Below are the code and all the weights of a small trained network. Each question names an input and a target symbol and asks about switching units off, where a switched-off unit gives its printed mean instead of its output.

import numpy as np


def w(rows, s, z=0):
    codes = np.array(rows[::2]) - 128.0
    scale = np.full(codes.shape[1], s)
    scale[-1] = z or s
    return codes * scale


def f(y):
    return y / 2 * (1 + np.tanh(0.7978845608 * (y + 0.044715 * y**3)))


def softmax(a):
    e = np.exp(a - a.max(-1, keepdims=True))
    return e / e.sum(-1, keepdims=True)


def log_softmax(a):
    a = a - a.max(-1, keepdims=True)
    return a - np.log(np.exp(a).sum(-1, keepdims=True))


def net(x, mask):
    ids = ['γηθξπτ'.index(c) for c in x.split()]
    T = len(ids)
    res = E[ids] + P[:T]
    u = 0
    for l in range(2):
        q, k, v = (res @ M[l].T for M in (Q, K, V))
        z = softmax(np.where(np.tri(T) > 0, q @ k.T / 2**0.5, -1e9)) @ v
        res = res + np.where(mask[u], z, O[l][:, -1]) @ O[l][:, :-1]
        u += 1
        y = f(res @ A[l][:, :-1].T + A[l][:, -1])
        res = res + np.where(mask[u : u + 12], y, B[l][:, -1]) @ B[l][:, :-1]
        u += 12
    return log_softmax(res[-1] @ U[:, :-1].T + U[:, -1])


Q, K, V, O, A, B = {}, {}, {}, {}, {}, {}
E = w([
[175,71,51,169,202,186,176,142],'γ',
[92,83,124,83,126,203,126,126],'η',
[107,46,165,117,167,61,109,98],'θ',
[147,101,108,108,60,191,133,185],'ξ',
[182,136,116,13,119,105,69,251],'π',
[164,95,157,129,140,86,73,113],'τ',
],0.021)
P = w([
[97,113,162,155,254,153,141,97],'0',
[101,123,93,104,138,163,116,96],'1',
[140,92,76,114,117,135,96,135],'2',
[125,113,112,129,144,149,108,129],'3',
[159,84,99,139,123,125,93,150],'4',
[155,99,127,145,122,128,112,130],'5',
[143,118,166,153,138,128,113,116],'6',
[155,117,177,171,125,115,119,100],'7',
[98,130,182,169,124,106,106,149],'8',
[149,104,167,185,101,112,126,114],'9',
],0.0098)
Q[0] = w([
[107,188,71,108,129,116,171,80],'L0H1',
[120,124,131,111,234,255,87,115],'L0H1',
],0.0069)
K[0] = w([
[55,1,63,129,86,170,134,91],'L0H1',
[94,121,191,165,70,144,82,145],'L0H1',
],0.007)
V[0] = w([
[139,2,247,98,126,234,145,74],'L0H1',
[216,204,74,105,123,60,100,139],'L0H1',
],0.0049)
O[0] = w([
[187,60,52,9,78,59,44,242,251],'L0H1',
[229,111,245,105,136,63,140,142,181],'L0H1',
],0.013,0.0026)
A[0] = w([
[91,155,137,153,164,39,170,86,104],'L0N1',
[137,149,137,121,196,171,136,135,248],'L0N2',
[173,47,83,166,177,90,162,123,220],'L0N3',
[86,106,83,115,111,69,155,99,126],'L0N4',
[163,117,97,164,98,91,56,154,44],'L0N5',
[156,157,117,191,160,107,82,79,216],'L0N6',
[139,169,108,108,184,141,207,126,161],'L0N7',
[82,76,193,162,129,163,139,94,103],'L0N8',
[164,120,148,61,180,190,104,182,205],'L0N9',
[154,122,98,106,184,79,2,116,100],'L0N10',
[165,134,107,94,140,120,140,128,96],'L0N11',
[126,150,143,212,78,76,106,123,158],'L0N12',
],0.0097,0.0014)
B[0] = w([
[80,84,237,125,149,117,182,58,136],'L0N1',
[189,34,36,162,80,89,124,230,135],'L0N2',
[17,130,89,184,93,147,143,161,193],'L0N3',
[70,82,233,114,73,167,126,19,139],'L0N4',
[81,254,79,98,156,156,111,115,188],'L0N5',
[102,111,89,183,163,35,113,179,132],'L0N6',
[99,144,54,122,231,105,105,131,127],'L0N7',
[167,124,166,104,177,142,219,159,138],'L0N8',
[115,147,123,43,52,67,133,175,248],'L0N9',
[77,134,134,63,208,108,151,113,221],'L0N10',
[39,61,118,96,245,114,175,51,154],'L0N11',
[238,40,62,87,147,58,124,80,129],'L0N12',
],0.0056,0.014)
Q[1] = w([
[171,148,44,111,154,128,13,180],'L1H1',
[105,2,139,102,90,45,101,238],'L1H1',
],0.0066)
K[1] = w([
[162,173,94,17,145,29,254,172],'L1H1',
[232,163,167,160,128,84,166,77],'L1H1',
],0.0058)
V[1] = w([
[254,148,121,33,134,105,119,205],'L1H1',
[72,96,193,138,70,195,191,140],'L1H1',
],0.0051)
O[1] = w([
[150,114,175,110,105,225,152,55,248],'L1H1',
[78,105,173,79,110,218,94,254,97],'L1H1',
],0.011,0.017)
A[1] = w([
[180,95,159,135,2,126,167,148,245],'L1N1',
[154,200,136,200,132,57,75,75,33],'L1N2',
[109,126,147,38,138,231,142,40,148],'L1N3',
[195,96,184,64,148,164,66,147,228],'L1N4',
[134,152,159,166,116,145,147,113,246],'L1N5',
[213,200,113,186,168,229,133,48,1],'L1N6',
[159,121,197,162,92,184,92,58,12],'L1N7',
[120,96,113,90,157,52,115,144,224],'L1N8',
[166,105,76,170,141,164,82,159,132],'L1N9',
[131,193,184,113,72,222,140,108,55],'L1N10',
[101,130,94,157,185,74,110,212,38],'L1N11',
[60,119,189,130,143,98,98,17,75],'L1N12',
],0.0084,0.0013)
B[1] = w([
[168,141,195,113,98,168,184,115,183],'L1N1',
[35,170,179,108,29,56,83,110,131],'L1N2',
[120,180,143,165,19,79,120,158,255],'L1N3',
[140,144,98,179,113,139,137,98,194],'L1N4',
[120,179,45,145,204,69,157,109,134],'L1N5',
[62,129,174,143,140,47,146,155,162],'L1N6',
[143,172,79,70,164,149,86,244,173],'L1N7',
[177,152,144,133,168,135,212,111,154],'L1N8',
[140,120,87,190,84,174,104,142,134],'L1N9',
[153,104,80,66,255,191,111,188,197],'L1N10',
[128,128,140,140,169,87,60,80,141],'L1N11',
[184,51,108,104,42,121,92,148,165],'L1N12',
],0.007,0.028)
U = w([
[111,173,166,172,160,92,175,249,2],'γ',
[193,172,110,132,146,134,216,1,255],'η',
[27,217,157,180,123,94,203,159,75],'θ',
[169,155,120,244,120,75,13,215,177],'ξ',
[105,65,147,173,92,203,45,150,142],'π',
[72,104,155,109,176,125,150,156,58],'τ',
],0.0061,0.00091)

Each question gives the input, a string of symbols that net reads in full, and the target symbol t.
The units are the heads (2 rows each of Q, K, V and O) and the neurons (one row each of A and B). Each row of codes is followed by its name. A weight is (code - 128) times the scale printed after its matrix; where a second scale follows, it is the last column's (O, A, B and U).
mask holds one flag per unit, layer by layer, with each layer's heads first. A switched-off unit (its flag False) gives its mean, the last column of its rows in O or B, instead of its output. The means were averaged over made-up inputs and are rounded, as every weight is.
A unit's drop is (log p(t) with every unit on - log p(t) with that unit switched off) / (log p(t) with every unit on - log p(t) with every unit switched off).
The circuit of an input: a set's keep is (log p(t) with only the set's units on - log p(t) with every unit switched off) / (log p(t) with every unit on - log p(t) with every unit switched off). Starting from the 12 units with the biggest drops (on a tie, the unit counted first), units are removed one at a time, each time the one whose removal leaves the highest keep (on an exact tie, the one counted first), for as long as the keep stays at least 0.8.
circuit, biggest first: the units of the circuit, biggest drop first
most important unit: the unit with the biggest drop
top k neurons: the k neurons with the biggest drops, biggest first
top k neurons in layer l: the k neurons of layer l with the biggest drops, biggest first
drop of u: that unit's drop, to one decimal
input π ξ τ γ η ξ τ, target ξ: top 2 neurons => L0N9, L1N12
input τ ξ ξ τ ξ, target η: circuit, biggest first => L1H1, L1N7, L1N3, L0H1
input τ π ξ θ θ ξ θ θ, target τ: top 3 neurons => L1N3, L0N9, L0N3
input θ η γ, target τ: top 4 neurons in layer 0 => L0N3, L0N10, L0N11, L0N4
input π ξ γ τ, target ξ: most important unit => L1N12
input π π π θ θ π η, target γ: top 2 neurons => L0N8, L1N12
input τ η ξ π π π π θ, target γ: circuit, biggest first => L0H1, L1H1
input π θ ξ γ ξ π τ γ, target θ: circuit, biggest first => L0N3, L1N10
input θ ξ τ, target η: circuit, biggest first => L0N10, L1H1, L1N8, L0H1
input π ξ τ γ, target θ: top 3 neurons in layer 1 => L1N6, L1N12, L1N10
input τ η θ π ξ η ξ, target γ: top 3 neurons => L1N7, L1N6, L1N10
input θ θ γ, target τ: top 3 neurons in layer 1 => L1N3, L1N4, L1N8
input γ ξ ξ θ ξ θ, target π: top 2 neurons in layer 1 => L1N12, L1N6
input π τ θ ξ, target γ: top 2 neurons => L0N3, L1N7
input ξ τ ξ γ τ, target η: top 2 neurons => L0N10, L1N3
input θ ξ γ ξ ξ θ τ τ ξ, target η: top 2 neurons in layer 1 => L1N3, L1N7
input ξ τ ξ ξ ξ θ, target π: most important unit => L1N12
input ξ ξ η γ, target π: top 2 neurons in layer 0 => L0N3, L0N2
input ξ π π η, target γ: drop of L1N3 => 0.7
input θ ξ ξ η θ η η π ξ θ, target τ: drop of L1H1 => 2.0
input τ τ η, target η: drop of L1N2 => 0.0
